Below is a small trained network, with its code and all its weights. Each question gives an input and a class and asks what happens when units are switched off, that is, made to give their printed mean instead of their output.

import numpy as np


def w(rows, s, z=0):
    codes = np.array(rows[::2]) - 128.0
    scale = np.full(codes.shape[1], s)
    scale[-1] = z or s
    return codes * scale


def norm(h):
    return h / np.sqrt((h * h).mean(-1, keepdims=True) + 1e-5)


def f(y):
    return y / 2 * (1 + np.tanh(0.7978845608 * (y + 0.044715 * y**3)))


def log_softmax(a):
    a = a - a.max(-1, keepdims=True)
    return a - np.log(np.exp(a).sum(-1, keepdims=True))


def net(x, mask):
    res = np.array(x, float).reshape(1, 6) / 4 @ E
    u = 0
    for l in range(4):
        y = f(norm(res) @ A[l][:, :-1].T + A[l][:, -1])
        res = res + np.where(mask[u : u + 3], y, B[l][:, -1]) @ B[l][:, :-1]
        u += 3
    return log_softmax(norm(res)[-1] @ U[:, :-1].T + U[:, -1])


A, B = {}, {}
E = w([
[57,142,194,185,188,91,103,136,101,160,131,161],'x0',
[136,198,130,84,92,150,110,124,91,143,70,97],'x1',
[170,118,108,77,145,91,139,80,167,75,98,76],'x2',
[199,167,141,153,156,96,135,197,137,74,103,162],'x3',
[135,118,125,121,82,76,94,163,102,107,148,55],'x4',
[149,186,8,99,129,54,147,145,162,156,92,152],'x5',
],0.011)
A[0] = w([
[127,147,123,142,120,149,186,133,160,168,106,175,1],'0.n1',
[254,135,90,126,177,37,167,167,173,78,108,138,139],'0.n2',
[145,153,46,112,116,84,104,119,133,172,166,80,86],'0.n3',
],0.0084,0.00092)
B[0] = w([
[132,173,112,129,76,185,202,68,130,120,115,77,157],'0.n1',
[100,135,115,53,5,154,92,194,162,56,77,130,254],'0.n2',
[160,71,63,129,93,174,151,200,117,56,90,79,192],'0.n3',
],0.013,0.0072)
A[1] = w([
[254,121,105,242,144,158,82,136,115,149,106,82,79],'1.n1',
[61,27,45,34,83,79,139,145,126,199,230,19,7],'1.n2',
[103,161,148,114,73,145,105,79,107,241,114,189,18],'1.n3',
],0.0053,0.0017)
B[1] = w([
[196,175,150,123,154,73,67,100,86,152,241,137,120],'1.n1',
[145,188,169,106,74,57,130,154,248,96,117,103,252],'1.n2',
[175,182,107,162,148,108,118,125,185,104,114,140,173],'1.n3',
],0.011,0.0033)
A[2] = w([
[112,101,89,101,134,226,231,94,95,190,189,195,4],'2.n1',
[216,149,27,134,168,100,144,173,170,9,111,194,97],'2.n2',
[105,86,217,98,145,96,175,170,88,89,255,152,106],'2.n3',
],0.0072,0.0031)
B[2] = w([
[131,157,81,150,191,90,142,159,130,133,183,169,172],'2.n1',
[93,97,93,108,58,180,24,164,104,106,105,158,253],'2.n2',
[187,80,209,6,148,114,91,31,157,168,63,76,191],'2.n3',
],0.012,0.0057)
A[3] = w([
[67,75,34,84,37,80,110,180,125,131,74,101,5],'3.n1',
[74,126,103,195,205,37,126,200,2,181,86,72,181],'3.n2',
[56,92,134,99,154,137,133,92,184,156,93,138,122],'3.n3',
],0.0066,0.0011)
B[3] = w([
[141,209,54,116,63,85,59,199,128,164,158,143,254],'3.n1',
[107,94,61,132,147,219,213,92,42,108,194,199,142],'3.n2',
[251,161,123,193,169,121,119,138,144,116,202,62,145],'3.n3',
],0.011,0.0094)
U = w([
[74,103,50,121,12,134,44,199,162,94,78,92,186],'0',
[113,55,255,141,186,129,102,33,179,129,123,42,172],'1',
[59,145,89,189,217,177,164,94,93,176,185,178,7],'2',
],0.009,0.0019)

Each question gives the input, the list of numbers given to net, and the class t.
The units are the neurons (one row each of A and B). Each row of codes is followed by its name. A weight is (code - 128) times the scale printed after its matrix; where a second scale follows, it is the last column's (A, B and U).
mask holds one flag per neuron, layer by layer. A switched-off neuron (its flag False) gives its mean, the last column of its row in B, instead of its output. The means were averaged over made-up inputs and are rounded, as every weight is.
A unit's drop is (log p(t) with every unit on - log p(t) with that unit switched off) / (log p(t) with every unit on - log p(t) with every unit switched off).
The circuit of an input: a set's keep is (log p(t) with only the set's units on - log p(t) with every unit switched off) / (log p(t) with every unit on - log p(t) with every unit switched off). Starting from all 12 units, units are removed one at a time, each time the one whose removal leaves the highest keep (on an exact tie, the one counted first), for as long as the keep stays at least 0.8.
circuit, biggest first: the units of the circuit, biggest drop first
unit that matters most: the unit with the biggest drop
top k neurons: the k neurons with the biggest drops, biggest first
drop when u is switched off: that unit's drop, to one decimal
input [-2,-2,4,-2,-8,-5], class 2: unit that matters most => 2.n1
input [-5,-3,-2,-6,-7,3], class 2: circuit, biggest first => [0.n2; 2.n1]
input [-3,-1,6,-5,4,-5], class 1: circuit, biggest first => [0.n2; 2.n2]
input [-6,4,4,-1,8,-8], class 1: circuit, biggest first => [0.n2; 2.n2; 3.n1]
input [-3,-6,3,-7,-8,-2], class 2: circuit, biggest first => [2.n1; 0.n2]
input [-3,-7,-3,-2,-7,-5], class 2: top 2 neurons => [2.n1; 1.n2]
input [7,-6,-6,4,-3,5], class 2: top 3 neurons => [0.n2; 0.n3; 1.n2]
input [7,7,3,-3,-2,-2], class 2: top 2 neurons => [0.n2; 2.n3]
input [3,3,-7,-5,0,2], class 2: top 2 neurons => [0.n2; 2.n2]
input [5,7,6,-5,-6,-8], class 1: drop when 0.n1 is switched off => 0.0
input [1,2,3,1,3,-3], class 1: drop when 0.n2 is switched off => 0.9
input [8,3,-5,-5,-6,8], class 2: drop when 0.n2 is switched off => 0.1
